[[150 153]
 [112 120]
 [127 115]
 [141 151]
 [117 109]
 [119 128]
 [153 148]
 [149 138]
 [139 126]
 [110 109]
 [108 113]
 [128 142]]
|
[[153 150]
 [120 112]
 [115 127]
 [151 141]
 [109 117]
 [128 119]
 [148 153]
 [138 149]
 [126 139]
 [109 110]
 [113 108]
 [142 128]]

[[146 142]
 [128 154]
 [149 156]
 [126 124]
 [130 126]
 [113 134]
 [130 135]
 [118 154]
 [126 111]
 [114 113]]
|
[[142 146]
 [154 128]
 [156 149]
 [124 126]
 [126 130]
 [134 113]
 [135 130]
 [154 118]
 [111 126]
 [113 114]]

[[100  99]
 [146  99]
 [101 154]
 [155 157]
 [102 100]
 [157 146]
 [157 151]
 [131 100]
 [146 156]
 [120 100]
 [103 155]]
|
[[ 99 100]
 [ 99 146]
 [154 101]
 [157 155]
 [100 102]
 [146 157]
 [151 157]
 [100 131]
 [156 146]
 [100 120]
 [155 103]]

[[116 122]
 [130 133]
 [125 125]
 [106 112]]
|
[[122 116]
 [133 130]
 [125 125]
 [112 106]]

[[127 128]
 [126 131]
 [127 129]
 [135 123]
 [124 133]
 [153 120]
 [124 129]
 [128 138]
 [126 128]
 [126 129]]
|
[[128 127]
 [131 126]
 [129 127]
 [123 135]
 [133 124]
 [120 153]
 [129 124]
 [138 128]
 [128 126]
 [129 126]]

[[144 138]
 [131 136]
 [125 105]
 [137 125]
 [132 130]
 [126 101]
 [119 125]
 [124 103]]
|
[[138 144]
 [136 131]
 [105 125]
 [125 137]
 [130 132]
 [101 126]
 [125 119]
 [103 124]]

[[131 137]
 [122 138]
 [134 130]
 [117 130]
 [118 150]
 [131 135]
 [139 108]
 [117 145]
 [140 119]]
|
[[137 131]
 [138 122]
 [130 134]
 [130 117]
 [150 118]
 [135 131]
 [108 139]
 [145 117]
 [119 140]]
---
[[135 130 129 122 134 125 133 136 103 137 134 136 125 122 130]
 [124 128 139 116 129 128 116 122 129 129 120 130 132 126 122]
 [132 127 128 131 128 126 125 124 124 125 129 131 123 134 132]]
|
[[130 122 125 136 134 137 103 136 133 125 134 122 129 130 135]
 [122 126 132 130 120 129 129 122 116 128 129 116 139 128 124]
 [132 134 123 131 129 125 124 124 125 126 128 131 128 127 132]]

[[118 119 137 137 135 128 126 134 132]
 [119 120 126 153 130 141 127 145 124]
 [126 117 132 135 132 128 125 135 127]
 [120 129 127 143 136 117 110 144 133]
 [123 107 134 139 140 154 114 141 131]
 [134 116 126 130 126 108 128 133 122]
 [112 133 131 145 139 109 115 141 137]
 [128 122 121 134 130 135 121 137 127]]
|
[[132 134 126 128 135 137 137 119 118]
 [124 145 127 141 130 153 126 120 119]
 [127 135 125 128 132 135 132 117 126]
 [133 144 110 117 136 143 127 129 120]
 [131 141 114 154 140 139 134 107 123]
 [122 133 128 108 126 130 126 116 134]
 [137 141 115 109 139 145 131 133 112]
 [127 137 121 135 130 134 121 122 128]]

[[126  99 133 133]
 [126 114 123 123]
 [126 114 123 123]
 [126 106 125 125]]
|
[[133 133  99 126]
 [123 123 114 126]
 [123 123 114 126]
 [125 125 106 126]]

[[113 128 140]
 [121 131 136]
 [100 133 109]
 [113 125 140]
 [113 117 101]
 [113 128 136]
 [113 128 136]
 [113 128 119]
 [122 121 133]
 [113 126 139]]
|
[[140 128 113]
 [136 131 121]
 [109 133 100]
 [140 125 113]
 [101 117 113]
 [136 128 113]
 [136 128 113]
 [119 128 113]
 [133 121 122]
 [139 126 113]]

[[123 136 125 129 115 133 132 126 139 120 119 136 119]
 [128 120 140 130 131 125 128 122 141 121 130 120 116]
 [127 125 136 127 132 126 126 124 137 121 127 125 110]
 [127 124 138 129 130 128 128 125 141 125 127 124 112]
 [129 128 138 135 119 128 121 127 152 121 126 128 112]
 [122 132 128 129 125 128 125 124 139 121 124 132 117]]
|
[[119 136 119 120 139 126 132 133 115 129 125 136 123]
 [116 120 130 121 141 122 128 125 131 130 140 120 128]
 [110 125 127 121 137 124 126 126 132 127 136 125 127]
 [112 124 127 125 141 125 128 128 130 129 138 124 127]
 [112 128 126 121 152 127 121 128 119 135 138 128 129]
 [117 132 124 121 139 124 125 128 125 129 128 132 122]]

[[149 155 116]
 [126 132 150]
 [138 138 138]]
|
[[116 155 149]
 [150 132 126]
 [138 138 138]]

[[123 144 139 122 127]
 [131 119 123 131 128]
 [123 118 107 130 138]
 [126 133 116 127 132]
 [128 128 128 128 128]
 [128 129 128 128 128]
 [127 130 129 127 128]
 [133 113 118 133 128]
 [130 136 114 143 126]
 [130 149  99 153 127]]
|
[[127 122 139 144 123]
 [128 131 123 119 131]
 [138 130 107 118 123]
 [132 127 116 133 126]
 [128 128 128 128 128]
 [128 128 128 129 128]
 [128 127 129 130 127]
 [128 133 118 113 133]
 [126 143 114 136 130]
 [127 153  99 149 130]]

[[127 119 128 128 129 128 125]
 [127 118 128 128 128 129 125]
 [127 118 127 129 128 129 125]
 [128 118 128 128 129 129 125]
 [129 104 130 129 130 132 123]
 [129 117 128 129 129 129 123]
 [145 124 137 129 134 138 138]
 [134 119 130 129 130 130 124]]
|
[[125 128 129 128 128 119 127]
 [125 129 128 128 128 118 127]
 [125 129 128 129 127 118 127]
 [125 129 129 128 128 118 128]
 [123 132 130 129 130 104 129]
 [123 129 129 129 128 117 129]
 [138 138 134 129 137 124 145]
 [124 130 130 129 130 119 134]]

[[126 140 124 141 125 105]
 [125 117 136 130 114 104]]
|
[[105 125 141 124 140 126]
 [104 114 130 136 117 125]]
